Below is a small trained network, with its code and all its weights. Each question gives an input and a class and asks what happens when units are switched off, that is, made to give their printed mean instead of their output.

import numpy as np


def w(rows, s, z=0):
    codes = np.array(rows[::2]) - 128.0
    scale = np.full(codes.shape[1], s)
    scale[-1] = z or s
    return codes * scale


def f(y):
    return y / 2 * (1 + np.tanh(0.7978845608 * (y + 0.044715 * y**3)))


def log_softmax(a):
    a = a - a.max(-1, keepdims=True)
    return a - np.log(np.exp(a).sum(-1, keepdims=True))


def net(x, mask):
    res = np.array(x, float).reshape(1, 7) / 4 @ E
    y = f(res @ A[0][:, :-1].T + A[0][:, -1])
    res = res + np.where(mask, y, B[0][:, -1]) @ B[0][:, :-1]
    return log_softmax(res[-1] @ U[:, :-1].T + U[:, -1])


A, B = {}, {}
E = w([
[134,107,102,192,102],'x0',
[227,183,1,161,195],'x1',
[92,20,117,46,131],'x2',
[101,157,155,197,108],'x3',
[77,122,148,187,92],'x4',
[132,101,144,199,199],'x5',
[161,109,48,188,77],'x6',
],0.0074)
A[0] = w([
[153,166,154,129,48,206],'n1',
[186,100,130,188,211,26],'n2',
[123,217,127,97,75,255],'n3',
[110,166,114,133,123,54],'n4',
[120,118,85,171,139,150],'n5',
[109,141,109,94,108,71],'n6',
[158,151,135,88,56,127],'n7',
[182,146,118,145,169,152],'n8',
[112,184,162,139,96,195],'n9',
[145,71,200,146,127,115],'n10',
[136,125,88,199,175,153],'n11',
[41,91,106,102,131,32],'n12',
[123,50,116,149,187,110],'n13',
[157,36,80,155,119,246],'n14',
[198,207,92,156,98,228],'n15',
[134,14,165,57,150,239],'n16',
[69,105,123,135,160,85],'n17',
[56,92,126,133,134,131],'n18',
[123,169,80,58,118,225],'n19',
[152,87,7,127,150,207],'n20',
[100,184,140,150,94,249],'n21',
[84,86,144,158,150,113],'n22',
[74,95,147,156,131,200],'n23',
],0.012,0.0031)
B[0] = w([
[39,45,105,146,173,182],'n1',
[150,191,96,157,127,188],'n2',
[38,108,74,76,168,201],'n3',
[150,66,97,88,229,130],'n4',
[193,214,175,141,167,168],'n5',
[120,135,99,54,105,131],'n6',
[68,100,104,55,109,158],'n7',
[147,155,68,158,168,188],'n8',
[71,48,114,96,165,183],'n9',
[148,103,203,176,41,175],'n10',
[197,216,143,125,150,206],'n11',
[115,151,189,103,132,167],'n12',
[119,191,172,86,102,168],'n13',
[147,222,115,152,148,198],'n14',
[95,130,28,137,136,243],'n15',
[43,224,191,127,70,254],'n16',
[254,235,157,133,132,146],'n17',
[124,177,188,151,118,174],'n18',
[76,122,4,93,120,185],'n19',
[181,229,33,149,111,227],'n20',
[27,110,162,144,198,195],'n21',
[154,175,225,144,115,164],'n22',
[122,197,203,111,112,189],'n23',
],0.0061,0.0089)
U = w([
[156,80,224,98,68,6],'0',
[105,180,230,130,26,239],'1',
[66,154,155,146,250,128],'2',
[182,197,80,128,52,119],'3',
[2,146,98,80,41,251],'4',
],0.0083,0.0029)

Each question gives the input, the list of numbers given to net, and the class t.
The units are the neurons (one row each of A and B). Each row of codes is followed by its name. A weight is (code - 128) times the scale printed after its matrix; where a second scale follows, it is the last column's (A, B and U).
mask holds one flag per neuron, in row order. A switched-off neuron (its flag False) gives its mean, the last column of its row in B, instead of its output. The means were averaged over made-up inputs and are rounded, as every weight is.
A unit's drop is (log p(t) with every unit on - log p(t) with that unit switched off) / (log p(t) with every unit on - log p(t) with every unit switched off).
The circuit of an input: a set's keep is (log p(t) with only the set's units on - log p(t) with every unit switched off) / (log p(t) with every unit on - log p(t) with every unit switched off). Starting from the 12 units with the biggest drops (on a tie, the unit counted first), units are removed one at a time, each time the one whose removal leaves the highest keep (on an exact tie, the one counted first), for as long as the keep stays at least 0.8.
units of the circuit, in order: the units of the circuit, biggest drop first
unit that matters most: the unit with the biggest drop
k most important neurons: the k neurons with the biggest drops, biggest first
drop of u: that unit's drop, to one decimal
input [-8,6,2,3,-8,-5,-4], class 4: unit that matters most => n19
input [-5,3,-6,-7,-8,0,-7], class 4: units of the circuit, in order => n19; n11
input [8,1,7,0,5,-7,4], class 3: units of the circuit, in order => n20; n14
input [4,3,1,-2,-3,0,-4], class 3: units of the circuit, in order => n21; n1; n20
input [-6,-5,-6,7,-2,-1,-8], class 2: 2 most important neurons => n21; n16
input [5,5,6,-1,1,-2,-3], class 3: units of the circuit, in order => n20; n21
input [-3,4,1,6,-7,5,-6], class 3: units of the circuit, in order => n21; n1
input [2,-7,-8,8,0,6,3], class 2: 2 most important neurons => n21; n9
input [5,5,-7,2,4,-8,-8], class 4: 2 most important neurons => n15; n3
input [-1,3,-4,2,-3,8,-2], class 3: 2 most important neurons => n2; n1
input [-3,6,2,-7,3,7,2], class 3: drop of n21 => 0.0
input [-7,-5,-3,-7,4,3,-6], class 1: drop of n16 => 0.1
input [4,2,-4,3,-3,-6,4], class 2: drop of n16 => 0.4
input [-6,4,-2,6,8,2,3], class 2: most important neuron => n21
